Below is a small trained network, with its code and all its weights. Each question gives an input and a class and asks what happens when units are switched off, that is, made to give their printed mean instead of their output.

import numpy as np


def w(rows, s, z=0):
    codes = np.array(rows[::2]) - 128.0
    scale = np.full(codes.shape[1], s)
    scale[-1] = z or s
    return codes * scale


def f(y):
    return np.maximum(y, 0)


def log_softmax(a):
    a = a - a.max(-1, keepdims=True)
    return a - np.log(np.exp(a).sum(-1, keepdims=True))


def net(x, mask):
    res = np.array(x, float).reshape(1, 8) / 4 @ E
    y = f(res @ A[0][:, :-1].T + A[0][:, -1])
    res = res + np.where(mask, y, B[0][:, -1]) @ B[0][:, :-1]
    return log_softmax(res[-1] @ U[:, :-1].T + U[:, -1])


A, B = {}, {}
E = w([
[130,130,128,127,128,126,127,126,128],'x0',
[154,127,174,165,133,48,184,167,164],'x1',
[119,107,129,132,251,135,100,147,147],'x2',
[190,87,170,193,107,124,62,100,115],'x3',
[198,161,175,75,143,167,135,144,111],'x4',
[128,129,126,126,128,125,125,130,128],'x5',
[107,194,160,155,130,144,120,74,196],'x6',
[69,164,173,109,120,80,76,154,65],'x7',
],0.011)
A[0] = w([
[81,182,164,160,166,161,101,64,165,164],'neuron 0',
[242,162,199,47,132,183,147,158,99,170],'neuron 1',
[219,55,152,193,106,127,47,134,124,61],'neuron 2',
[119,151,143,121,138,70,179,191,165,93],'neuron 3',
[114,128,126,125,29,115,152,107,122,60],'neuron 4',
[130,59,112,107,128,103,102,199,49,174],'neuron 5',
[112,130,64,95,131,207,57,75,89,44],'neuron 6',
[122,131,52,88,121,202,66,100,110,2],'neuron 7',
[82,181,83,53,155,106,207,186,129,50],'neuron 8',
[152,50,94,109,155,134,137,175,82,70],'neuron 9',
[215,62,46,143,134,181,186,109,198,128],'neuron 10',
[164,115,167,161,151,60,211,160,155,13],'neuron 11',
[145,128,144,133,33,120,123,99,106,80],'neuron 12',
[150,140,140,124,64,127,151,112,105,41],'neuron 13',
[52,42,38,198,102,72,114,107,145,201],'neuron 14',
[150,24,65,85,107,112,175,195,73,92],'neuron 15',
[172,96,193,196,128,103,49,95,93,42],'neuron 16',
[183,119,176,172,125,44,146,140,131,104],'neuron 17',
[113,84,148,149,254,125,59,150,153,73],'neuron 18',
],0.0084,0.0051)
B[0] = w([
[168,156,205,107,74,88,145,140,201,215],'neuron 0',
[156,191,38,208,227,67,109,101,98,232],'neuron 1',
[47,135,60,109,142,224,125,93,190,213],'neuron 2',
[91,61,156,155,125,166,106,65,71,186],'neuron 3',
[189,89,93,63,154,99,162,141,130,183],'neuron 4',
[134,176,214,108,113,116,107,140,197,216],'neuron 5',
[115,86,211,183,142,116,192,78,62,198],'neuron 6',
[129,38,207,202,153,142,173,58,77,180],'neuron 7',
[22,106,35,122,106,223,87,110,159,203],'neuron 8',
[162,180,196,142,125,122,164,146,206,179],'neuron 9',
[108,153,181,67,48,101,2,209,54,235],'neuron 10',
[108,67,197,179,130,150,171,68,60,178],'neuron 11',
[184,79,98,17,121,111,178,168,146,188],'neuron 12',
[159,98,94,87,142,120,169,135,126,159],'neuron 13',
[175,188,80,177,217,63,100,106,118,254],'neuron 14',
[136,179,189,158,149,159,152,123,209,206],'neuron 15',
[35,121,50,122,107,213,114,160,169,202],'neuron 16',
[82,79,161,148,125,161,110,78,68,198],'neuron 17',
[193,56,57,7,66,64,226,179,114,216],'neuron 18',
],0.0074,0.0099)
U = w([
[105,55,188,179,139,145,180,75,61,89],'0',
[60,121,49,123,129,226,115,126,173,93],'1',
[183,73,82,48,124,86,216,160,127,102],'2',
[128,141,139,129,142,112,111,121,129,247],'3',
[152,188,203,149,115,128,151,128,221,112],'4',
[154,182,58,187,194,71,101,113,96,98],'5',
[83,142,168,86,83,88,11,180,52,141],'6',
],0.011,0.012)

Each question gives the input, the list of numbers given to net, and the class t.
The units are the neurons (one row each of A and B). Each row of codes is followed by its name. A weight is (code - 128) times the scale printed after its matrix; where a second scale follows, it is the last column's (A, B and U).
mask holds one flag per neuron, in row order. A switched-off neuron (its flag False) gives its mean, the last column of its row in B, instead of its output. The means were averaged over made-up inputs and are rounded, as every weight is.
A unit's drop is (log p(t) with every unit on - log p(t) with that unit switched off) / (log p(t) with every unit on - log p(t) with every unit switched off).
The circuit of an input: a set's keep is (log p(t) with only the set's units on - log p(t) with every unit switched off) / (log p(t) with every unit on - log p(t) with every unit switched off). Starting from the 12 units with the biggest drops (on a tie, the unit counted first), units are removed one at a time, each time the one whose removal leaves the highest keep (on an exact tie, the one counted first), for as long as the keep stays at least 0.8.
units of the circuit, in order: the units of the circuit, biggest drop first
unit that matters most: the unit with the biggest drop
top k neurons: the k neurons with the biggest drops, biggest first
drop when u is switched off: that unit's drop, to one decimal
input [1,8,-7,6,3,7,-7,1], class 0: unit that matters most => neuron 17
input [-1,5,4,4,-5,-1,-6,-4], class 4: units of the circuit, in order => (neuron 15; neuron 9)
input [1,6,0,6,3,-6,4,-4], class 0: top 3 neurons => (neuron 11; neuron 17; neuron 8)
input [0,-2,-5,4,-3,-3,-8,5], class 4: units of the circuit, in order => (neuron 5; neuron 15; neuron 10)
input [6,-6,-7,-5,-2,6,-3,4], class 2: top 3 neurons => (neuron 4; neuron 12; neuron 10)
input [-6,-8,3,8,-2,-1,-2,-1], class 0: top 3 neurons => (neuron 6; neuron 7; neuron 8)
input [6,8,-4,-3,0,2,-8,-3], class 0: top 3 neurons => (neuron 11; neuron 3; neuron 17)
input [-2,5,-5,6,-8,5,-8,-8], class 4: top 2 neurons => (neuron 15; neuron 9)
input [2,-2,3,8,-1,-4,8,-3], class 1: top 3 neurons => (neuron 16; neuron 2; neuron 5)
input [-5,-4,-8,8,-2,8,-4,-3], class 1: top 3 neurons => (neuron 2; neuron 16; neuron 18)
input [-7,0,1,-1,6,-6,-7,4], class 4: top 4 neurons => (neuron 5; neuron 15; neuron 9; neuron 14)
input [-5,-6,-3,-6,4,4,-8,0], class 4: units of the circuit, in order => (neuron 15; neuron 5)
input [5,-3,1,-4,-5,7,-8,-6], class 4: top 2 neurons => (neuron 15; neuron 9)
input [2,-3,-1,-2,-3,-2,0,-6], class 6: unit that matters most => neuron 10
input [3,8,0,0,2,-3,-8,2], class 0: top 2 neurons => (neuron 11; neuron 17)
input [1,-6,3,0,5,-4,-7,-5], class 4: top 2 neurons => (neuron 9; neuron 15)
input [0,-5,-8,2,-2,4,0,3], class 2: units of the circuit, in order => (neuron 12; neuron 4)
input [-6,-6,3,-1,6,1,4,0], class 0: units of the circuit, in order => (neuron 6; neuron 7)
input [-7,3,3,0,7,-4,-2,-7], class 5: drop when neuron 1 is switched off => 1.5
input [5,-7,6,0,-8,-2,7,-4], class 5: unit that matters most => neuron 14
input [1,-6,2,6,-5,6,8,7], class 4: drop when neuron 1 is switched off => 0.1
input [3,8,-3,4,-6,-5,-6,-3], class 0: drop when neuron 17 is switched off => 1.0
